Below is a small trained network, with its code and all its weights. Each question gives an input and a class and asks what happens when units are switched off, that is, made to give their printed mean instead of their output.

import numpy as np


def w(rows, s, z=0):
    codes = np.array(rows[::2]) - 128.0
    scale = np.full(codes.shape[1], s)
    scale[-1] = z or s
    return codes * scale


def f(y):
    return y / 2 * (1 + np.tanh(0.7978845608 * (y + 0.044715 * y**3)))


def log_softmax(a):
    a = a - a.max(-1, keepdims=True)
    return a - np.log(np.exp(a).sum(-1, keepdims=True))


def net(x, mask):
    res = np.array(x, float).reshape(1, 6) / 4 @ E
    y = f(res @ A[0][:, :-1].T + A[0][:, -1])
    res = res + np.where(mask, y, B[0][:, -1]) @ B[0][:, :-1]
    return log_softmax(res[-1] @ U[:, :-1].T + U[:, -1])


A, B = {}, {}
E = w([
[127,126,128,127,132,126,130,129,124,126,131],'x0',
[126,132,126,129,127,123,128,132,131,128,135],'x1',
[71,203,229,209,167,19,253,19,102,230,154],'x2',
[212,135,157,221,32,224,49,79,226,224,233],'x3',
[241,244,213,166,189,237,228,208,133,47,91],'x4',
[226,41,211,230,35,69,80,46,24,33,35],'x5',
],0.0036)
A[0] = w([
[190,73,191,187,71,101,99,79,54,65,65,93],'neuron 0',
[74,66,88,112,104,79,77,79,120,167,141,251],'neuron 1',
[221,217,198,154,184,198,191,172,122,59,87,158],'neuron 2',
[73,192,76,60,206,165,162,180,209,202,193,139],'neuron 3',
[193,64,197,187,71,101,105,88,56,76,58,97],'neuron 4',
[50,39,58,80,93,59,53,67,114,185,162,110],'neuron 5',
[56,122,110,45,214,39,203,171,29,43,26,95],'neuron 6',
[100,182,193,179,156,66,203,47,119,197,156,80],'neuron 7',
[193,68,188,189,71,96,105,81,66,65,60,91],'neuron 8',
[79,183,77,58,195,181,164,185,194,196,181,83],'neuron 9',
[49,40,54,81,88,60,54,67,105,183,165,105],'neuron 10',
[50,182,211,196,161,32,217,47,111,211,145,147],'neuron 11',
[134,123,117,116,108,163,101,150,146,114,130,254],'neuron 12',
[214,206,188,151,181,210,193,187,127,72,106,91],'neuron 13',
[73,184,88,76,193,164,153,170,218,192,207,216],'neuron 14',
[152,42,20,47,74,218,25,204,138,45,103,141],'neuron 15',
[228,148,184,248,23,225,55,75,243,218,254,127],'neuron 16',
[80,181,214,199,157,48,217,51,107,202,151,97],'neuron 17',
[222,204,192,150,181,208,191,187,129,69,109,87],'neuron 18',
],0.0039,0.0056)
B[0] = w([
[53,199,62,88,46,41,55,51,107,55,213,165],'neuron 0',
[187,137,226,169,103,95,229,146,86,103,76,254],'neuron 1',
[98,96,203,160,57,49,173,166,136,151,90,206],'neuron 2',
[108,177,124,98,55,45,97,55,59,57,184,206],'neuron 3',
[60,197,72,89,51,44,62,50,105,55,205,166],'neuron 4',
[87,122,202,209,56,67,176,208,180,169,96,175],'neuron 5',
[48,18,63,26,152,221,108,100,78,240,38,183],'neuron 6',
[154,55,85,52,189,100,31,195,192,91,197,153],'neuron 7',
[50,208,61,85,46,41,53,47,112,58,213,163],'neuron 8',
[37,204,59,108,34,26,32,54,125,50,217,168],'neuron 9',
[78,121,207,214,53,68,182,212,201,168,99,173],'neuron 10',
[219,59,153,73,200,106,89,196,149,82,152,211],'neuron 11',
[217,99,210,110,155,86,176,119,63,91,104,245],'neuron 12',
[45,86,184,182,37,35,127,199,200,177,114,164],'neuron 13',
[143,160,154,101,78,68,138,65,43,66,153,255],'neuron 14',
[217,67,161,92,203,83,86,203,177,103,174,214],'neuron 15',
[65,7,79,3,149,201,134,83,36,232,15,236],'neuron 16',
[210,46,106,53,220,95,40,211,204,92,191,175],'neuron 17',
[35,86,182,185,38,32,118,207,206,188,114,163],'neuron 18',
],0.0054,0.0048)
U = w([
[16,246,40,122,36,77,38,15,93,34,244,52],'0',
[203,140,176,142,141,126,197,112,63,100,106,230],'1',
[207,141,171,152,144,128,199,109,76,107,116,224],'2',
[32,116,190,238,51,86,184,223,245,188,92,41],'3',
[236,60,91,72,242,134,10,219,242,88,200,50],'4',
[17,45,33,34,147,223,132,55,45,244,22,72],'5',
[159,246,37,247,237,243,242,56,201,89,119,45],'6',
[7,250,5,254,241,254,6,131,253,227,182,2],'7',
],0.0064)

Each question gives the input, the list of numbers given to net, and the class t.
The units are the neurons (one row each of A and B). Each row of codes is followed by its name. A weight is (code - 128) times the scale printed after its matrix; where a second scale follows, it is the last column's (A, B and U).
mask holds one flag per neuron, in row order. A switched-off neuron (its flag False) gives its mean, the last column of its row in B, instead of its output. The means were averaged over made-up inputs and are rounded, as every weight is.
A unit's drop is (log p(t) with every unit on - log p(t) with that unit switched off) / (log p(t) with every unit on - log p(t) with every unit switched off).
The circuit of an input: a set's keep is (log p(t) with only the set's units on - log p(t) with every unit switched off) / (log p(t) with every unit on - log p(t) with every unit switched off). Starting from the 12 units with the biggest drops (on a tie, the unit counted first), units are removed one at a time, each time the one whose removal leaves the highest keep (on an exact tie, the one counted first), for as long as the keep stays at least 0.8.
units of the circuit, in order: the units of the circuit, biggest drop first
k most important neurons: the k neurons with the biggest drops, biggest first
drop when u is switched off: that unit's drop, to one decimal
input [7,0,8,1,4,-7], class 4: units of the circuit, in order : [neuron 17; neuron 7]
input [-7,3,8,6,7,4], class 4: units of the circuit, in order : [neuron 17; neuron 7]
input [-5,1,-5,6,8,-3], class 3: 3 most important neurons : [neuron 18; neuron 13; neuron 2]
input [6,0,-4,1,2,-6], class 0: units of the circuit, in order : [neuron 9; neuron 3]
input [3,3,8,0,-3,-8], class 0: units of the circuit, in order : [neuron 9]
input [2,-2,7,8,-4,-4], class 5: 2 most important neurons : [neuron 16; neuron 15]
input [3,1,-3,8,-8,-2], class 3: 2 most important neurons : [neuron 10; neuron 5]
input [0,-5,8,4,-5,-3], class 4: units of the circuit, in order : [neuron 17; neuron 11]
input [4,0,-4,6,8,1], class 3: units of the circuit, in order : [neuron 18; neuron 13]
input [-2,1,1,-2,-6,4], class 3: units of the circuit, in order : [neuron 10; neuron 5]
input [3,7,-5,-8,-2,0], class 5: 2 most important neurons : [neuron 6; neuron 11]
input [-1,-4,4,1,-8,-5], class 3: 2 most important neurons : [neuron 10; neuron 5]
input [0,-5,0,8,-8,5], class 3: 3 most important neurons : [neuron 10; neuron 5; neuron 1]
input [-5,-7,-2,-8,1,3], class 5: units of the circuit, in order : [neuron 6]
input [-5,-5,7,8,-4,2], class 5: 2 most important neurons : [neuron 16; neuron 15]
input [4,-6,5,-8,6,-1], class 5: 2 most important neurons : [neuron 6; neuron 1]
input [-8,-4,-5,-6,-6,-3], class 1: 2 most important neurons : [neuron 16; neuron 1]
input [4,-6,7,-8,3,-7], class 5: 2 most important neurons : [neuron 6; neuron 15]
input [-5,-3,8,2,-6,-4], class 4: 3 most important neurons : [neuron 17; neuron 11; neuron 7]
input [-3,3,6,-3,-8,-7], class 3: units of the circuit, in order : [neuron 10]
input [-5,-3,-3,-6,-8,-4], class 3: 3 most important neurons : [neuron 10; neuron 5; neuron 16]
input [7,-7,1,4,8,-1], class 3: 3 most important neurons : [neuron 18; neuron 13; neuron 2]
input [1,-4,8,8,-3,-4], class 4: drop when neuron 7 is switched off : 0.4
input [-3,3,1,-3,0,-7], class 0: drop when neuron 9 is switched off : 0.3
input [-7,5,-3,7,6,-7], class 0: drop when neuron 4 is switched off : -0.1
